Here is a tiny trained network, its code and every weight. The questions are about switching its units off for an input and a target symbol, where a switched-off unit gives its printed mean instead of its output.

import numpy as np


def w(rows, s, z=0):
    codes = np.array(rows[::2]) - 128.0
    scale = np.full(codes.shape[1], s)
    scale[-1] = z or s
    return codes * scale


def f(y):
    return np.maximum(y, 0)


def softmax(a):
    e = np.exp(a - a.max(-1, keepdims=True))
    return e / e.sum(-1, keepdims=True)


def log_softmax(a):
    a = a - a.max(-1, keepdims=True)
    return a - np.log(np.exp(a).sum(-1, keepdims=True))


def net(x, mask):
    ids = ['δεζηλμω'.index(c) for c in x.split()]
    T = len(ids)
    res = E[ids] + P[:T]
    u = 0
    for l in range(3):
        r = res
        for j in range(3):
            rows = slice(3 * j, 3 * j + 3)
            q, k, v = (r @ M[l][rows].T for M in (Q, K, V))
            z = softmax(np.where(np.tri(T) > 0, q @ k.T / 3**0.5, -1e9)) @ v
            o = O[l][rows]
            res = res + np.where(mask[u + j], z, o[:, -1]) @ o[:, :-1]
        u += 3
        y = f(res @ A[l][:, :-1].T + A[l][:, -1])
        res = res + np.where(mask[u : u + 8], y, B[l][:, -1]) @ B[l][:, :-1]
        u += 8
    return log_softmax(res[-1] @ U[:, :-1].T + U[:, -1])


Q, K, V, O, A, B = {}, {}, {}, {}, {}, {}
E = w([
[178,185,97,138,142],'δ',
[117,148,119,132,243],'ε',
[155,136,133,148,166],'ζ',
[35,92,153,78,182],'η',
[150,209,149,153,55],'λ',
[126,135,152,142,234],'μ',
[172,161,3,154,132],'ω',
],0.017)
P = w([
[131,73,131,133,109],'0',
[93,131,85,108,160],'1',
[176,78,166,105,96],'2',
[142,102,119,210,93],'3',
[72,184,120,103,153],'4',
[233,118,202,96,100],'5',
[133,113,127,203,96],'6',
[35,217,137,121,167],'7',
[247,116,201,100,96],'8',
],0.014)
Q[0] = w([
[207,117,68,77,100],'L0H1',
[162,115,170,141,137],'L0H1',
[80,97,78,87,160],'L0H1',
[206,247,128,155,182],'L0H2',
[140,212,177,186,137],'L0H2',
[123,49,115,115,49],'L0H2',
[117,154,185,52,113],'L0H3',
[85,139,66,126,153],'L0H3',
[170,180,154,211,149],'L0H3',
],0.011)
K[0] = w([
[179,108,93,87,119],'L0H1',
[132,137,158,141,141],'L0H1',
[97,88,98,141,140],'L0H1',
[199,120,145,123,138],'L0H2',
[185,123,145,131,119],'L0H2',
[83,125,113,251,133],'L0H2',
[94,155,176,117,134],'L0H3',
[120,130,99,130,119],'L0H3',
[167,190,125,199,110],'L0H3',
],0.015)
V[0] = w([
[147,100,239,161,130],'L0H1',
[150,123,197,103,114],'L0H1',
[75,169,80,60,61],'L0H1',
[108,73,63,140,101],'L0H2',
[31,220,158,171,152],'L0H2',
[65,172,164,112,172],'L0H2',
[71,2,198,93,83],'L0H3',
[69,160,98,137,165],'L0H3',
[192,165,107,107,114],'L0H3',
],0.0066)
O[0] = w([
[130,91,97,239,44,112],'L0H1',
[128,107,94,167,118,108],'L0H1',
[150,176,95,193,224,78],'L0H1',
[93,161,154,164,142,83],'L0H2',
[221,208,185,194,191,65],'L0H2',
[143,198,97,216,225,100],'L0H2',
[228,220,170,106,155,3],'L0H3',
[171,78,135,109,144,140],'L0H3',
[130,2,135,12,5,167],'L0H3',
],0.0046,0.0058)
A[0] = w([
[183,60,172,120,110,133],'L0N1',
[197,97,64,65,181,70],'L0N2',
[103,155,69,117,182,186],'L0N3',
[157,194,73,102,39,254],'L0N4',
[126,175,184,59,221,118],'L0N5',
[214,96,243,168,142,236],'L0N6',
[123,189,226,104,131,136],'L0N7',
[147,118,135,254,150,48],'L0N8',
],0.0074,0.0039)
B[0] = w([
[221,84,157,170,192,195],'L0N1',
[188,128,103,89,161,189],'L0N2',
[141,214,147,8,97,233],'L0N3',
[142,137,184,86,115,253],'L0N4',
[176,76,37,91,48,230],'L0N5',
[2,62,217,61,128,226],'L0N6',
[32,49,68,121,63,162],'L0N7',
[154,42,69,117,114,144],'L0N8',
],0.0075,0.0055)
Q[1] = w([
[198,79,149,157,54],'L1H1',
[90,149,61,219,154],'L1H1',
[196,76,164,209,106],'L1H1',
[92,183,165,69,173],'L1H2',
[219,178,127,121,106],'L1H2',
[100,148,96,31,124],'L1H2',
[159,66,123,252,190],'L1H3',
[142,227,141,67,118],'L1H3',
[193,184,81,91,110],'L1H3',
],0.011)
K[1] = w([
[122,173,98,205,107],'L1H1',
[75,35,96,115,169],'L1H1',
[76,178,53,192,127],'L1H1',
[151,145,156,16,181],'L1H2',
[181,160,114,72,89],'L1H2',
[147,9,185,116,85],'L1H2',
[14,185,110,164,74],'L1H3',
[183,65,165,82,142],'L1H3',
[180,104,133,180,41],'L1H3',
],0.012)
V[1] = w([
[196,165,204,127,88],'L1H1',
[35,122,91,81,1],'L1H1',
[90,171,156,184,81],'L1H1',
[112,112,178,137,208],'L1H2',
[97,138,127,75,104],'L1H2',
[48,197,72,100,121],'L1H2',
[150,138,71,154,101],'L1H3',
[126,123,91,160,115],'L1H3',
[92,152,157,144,183],'L1H3',
],0.011)
O[1] = w([
[209,72,188,29,108,152],'L1H1',
[138,157,164,98,175,254],'L1H1',
[137,111,114,60,143,29],'L1H1',
[119,163,98,253,177,146],'L1H2',
[71,158,123,76,247,189],'L1H2',
[64,192,111,60,107,19],'L1H2',
[30,78,138,38,127,87],'L1H3',
[92,157,96,52,121,72],'L1H3',
[157,123,205,180,228,54],'L1H3',
],0.0052,0.0085)
A[1] = w([
[114,136,203,154,76,65],'L1N1',
[2,194,91,145,147,54],'L1N2',
[152,118,80,106,52,39],'L1N3',
[161,66,99,132,171,253],'L1N4',
[226,134,11,127,165,10],'L1N5',
[140,62,37,123,51,33],'L1N6',
[161,129,150,191,10,111],'L1N7',
[165,85,181,137,143,117],'L1N8',
],0.009,0.0037)
B[1] = w([
[147,163,131,160,223,164],'L1N1',
[124,140,112,82,119,187],'L1N2',
[66,144,154,114,198,185],'L1N3',
[201,98,54,89,126,254],'L1N4',
[113,2,173,214,147,193],'L1N5',
[59,159,133,108,173,185],'L1N6',
[182,127,141,36,121,180],'L1N7',
[78,139,56,170,138,223],'L1N8',
],0.0083,0.0077)
Q[2] = w([
[129,153,86,171,66],'L2H1',
[40,184,10,152,145],'L2H1',
[167,255,156,120,58],'L2H1',
[122,111,207,102,33],'L2H2',
[82,88,88,151,135],'L2H2',
[167,128,123,142,98],'L2H2',
[80,180,87,191,45],'L2H3',
[228,96,175,86,211],'L2H3',
[129,182,139,189,225],'L2H3',
],0.008)
K[2] = w([
[142,107,122,131,181],'L2H1',
[61,161,83,169,124],'L2H1',
[127,105,152,123,244],'L2H1',
[107,216,114,140,128],'L2H2',
[79,79,58,141,151],'L2H2',
[121,110,118,107,142],'L2H2',
[58,123,54,145,239],'L2H3',
[239,169,144,86,125],'L2H3',
[128,147,167,159,140],'L2H3',
],0.011)
V[2] = w([
[45,98,132,164,140],'L2H1',
[165,59,51,124,110],'L2H1',
[127,140,219,154,78],'L2H1',
[212,102,71,130,182],'L2H2',
[131,155,140,184,155],'L2H2',
[130,34,154,197,176],'L2H2',
[77,179,17,122,2],'L2H3',
[134,153,166,115,158],'L2H3',
[133,100,35,100,113],'L2H3',
],0.0091)
O[2] = w([
[155,194,217,145,98,96],'L2H1',
[148,81,75,126,87,167],'L2H1',
[146,38,173,59,253,55],'L2H1',
[154,208,76,108,102,248],'L2H2',
[147,115,48,81,168,76],'L2H2',
[100,121,216,128,107,181],'L2H2',
[160,58,105,67,179,38],'L2H3',
[176,174,168,113,102,144],'L2H3',
[103,139,13,154,123,168],'L2H3',
],0.0058,0.011)
A[2] = w([
[198,188,131,156,122,51],'L2N1',
[29,92,131,75,100,2],'L2N2',
[57,112,170,181,47,134],'L2N3',
[215,85,121,194,112,91],'L2N4',
[146,88,117,62,186,217],'L2N5',
[111,199,117,108,155,67],'L2N6',
[166,64,170,39,98,96],'L2N7',
[255,179,93,45,113,37],'L2N8',
],0.0095,0.0083)
B[2] = w([
[44,136,206,180,117,152],'L2N1',
[87,22,117,189,130,167],'L2N2',
[100,132,134,36,224,179],'L2N3',
[61,36,160,94,179,181],'L2N4',
[186,163,237,122,55,255],'L2N5',
[149,53,173,150,220,158],'L2N6',
[96,231,143,254,160,219],'L2N7',
[35,65,164,155,155,207],'L2N8',
],0.007,0.0095)
U = w([
[164,158,118,51,4,177],'δ',
[135,180,94,168,64,188],'ε',
[145,58,146,144,32,186],'ζ',
[87,174,123,104,187,75],'η',
[138,147,165,90,105,187],'λ',
[57,104,141,190,128,3],'μ',
[53,121,138,77,98,70],'ω',
],0.011,0.006)

Each question gives the input, a string of symbols that net reads in full, and the target symbol t.
The units are the heads (3 rows each of Q, K, V and O) and the neurons (one row each of A and B). Each row of codes is followed by its name. A weight is (code - 128) times the scale printed after its matrix; where a second scale follows, it is the last column's (O, A, B and U).
mask holds one flag per unit, layer by layer, with each layer's heads first. A switched-off unit (its flag False) gives its mean, the last column of its rows in O or B, instead of its output. The means were averaged over made-up inputs and are rounded, as every weight is.
A unit's drop is (log p(t) with every unit on - log p(t) with that unit switched off) / (log p(t) with every unit on - log p(t) with every unit switched off).
The circuit of an input: a set's keep is (log p(t) with only the set's units on - log p(t) with every unit switched off) / (log p(t) with every unit on - log p(t) with every unit switched off). Starting from the 12 units with the biggest drops (on a tie, the unit counted first), units are removed one at a time, each time the one whose removal leaves the highest keep (on an exact tie, the one counted first), for as long as the keep stays at least 0.8.
units of the circuit, in order: the units of the circuit, biggest drop first
most important unit: the unit with the biggest drop
k most important neurons of layer l: the k neurons of layer l with the biggest drops, biggest first
drop when u is switched off: that unit's drop, to one decimal
input ε ε δ ε ω ω ε, target ω: 3 most important neurons of layer 2 -> L2N3, L2N5, L2N7
input ζ ω ω λ ω ζ ω, target ζ: units of the circuit, in order -> L1N5
input η ε δ ε μ δ, target ζ: units of the circuit, in order -> L0N1, L1H2, L2N8
input λ ε ε ε ε λ η ε ζ, target λ: 2 most important neurons of layer 0 -> L0N6, L0N5
input ω ζ ε, target ε: units of the circuit, in order -> L2H1, L1H1
input ω ω ζ ε ε ω λ ε, target ω: units of the circuit, in order -> L1H3, L0H2, L0N2
input ε ε μ λ η λ ω ζ, target λ: units of the circuit, in order -> L1H1, L2H1, L2N5
input ε λ μ δ μ, target μ: units of the circuit, in order -> L1H2, L1H1, L0N1
input ε δ ζ λ ε, target ζ: 2 most important neurons of layer 1 -> L1N5, L1N8
input ω ω ω ω ω δ μ ω, target δ: 2 most important neurons of layer 1 -> L1N5, L1N8
input λ ε λ λ η, target λ: 2 most important neurons of layer 2 -> L2N5, L2N7
input λ ε η ε δ, target η: 3 most important neurons of layer 0 -> L0N7, L0N6, L0N1
input η ε δ ω δ μ ω λ, target μ: 2 most important neurons of layer 1 -> L1N1, L1N8
input μ λ ε λ η ζ ζ ω, target ζ: most important unit -> L1H2
input λ ω ε ε ω ω δ, target δ: 3 most important neurons of layer 2 -> L2N8, L2N7, L2N4
input ε ε λ ω, target ω: 2 most important neurons of layer 1 -> L1N6, L1N3
input ε λ ζ ζ μ μ ε μ, target μ: 4 most important neurons of layer 0 -> L0N6, L0N1, L0N5, L0N4
input ω δ λ η ζ λ, target λ: 3 most important neurons of layer 1 -> L1N7, L1N1, L1N4
input ζ δ ζ ω ε μ η ε, target μ: 2 most important neurons of layer 0 -> L0N6, L0N1
input λ ε ω δ λ, target ω: most important unit -> L1H3
input ζ ζ ζ ε ζ, target ζ: 2 most important neurons of layer 2 -> L2N7, L2N4
input δ ε ζ ω λ, target ζ: 2 most important neurons of layer 0 -> L0N6, L0N1
input ω ω λ ω ω ε λ η, target ε: 3 most important neurons of layer 0 -> L0N5, L0N6, L0N7
input ω η λ ω ε λ η, target λ: drop when L0N6 is switched off -> 0.5
input ε ε λ μ ω, target λ: drop when L1H1 is switched off -> 0.2
input ω ω δ δ ε ε ω λ δ, target ζ: drop when L1H2 is switched off -> -0.1
input ω δ ζ δ μ μ, target ζ: drop when L0N3 is switched off -> 0.2
input δ ζ η ω η ε, target ζ: most important unit -> L0N5
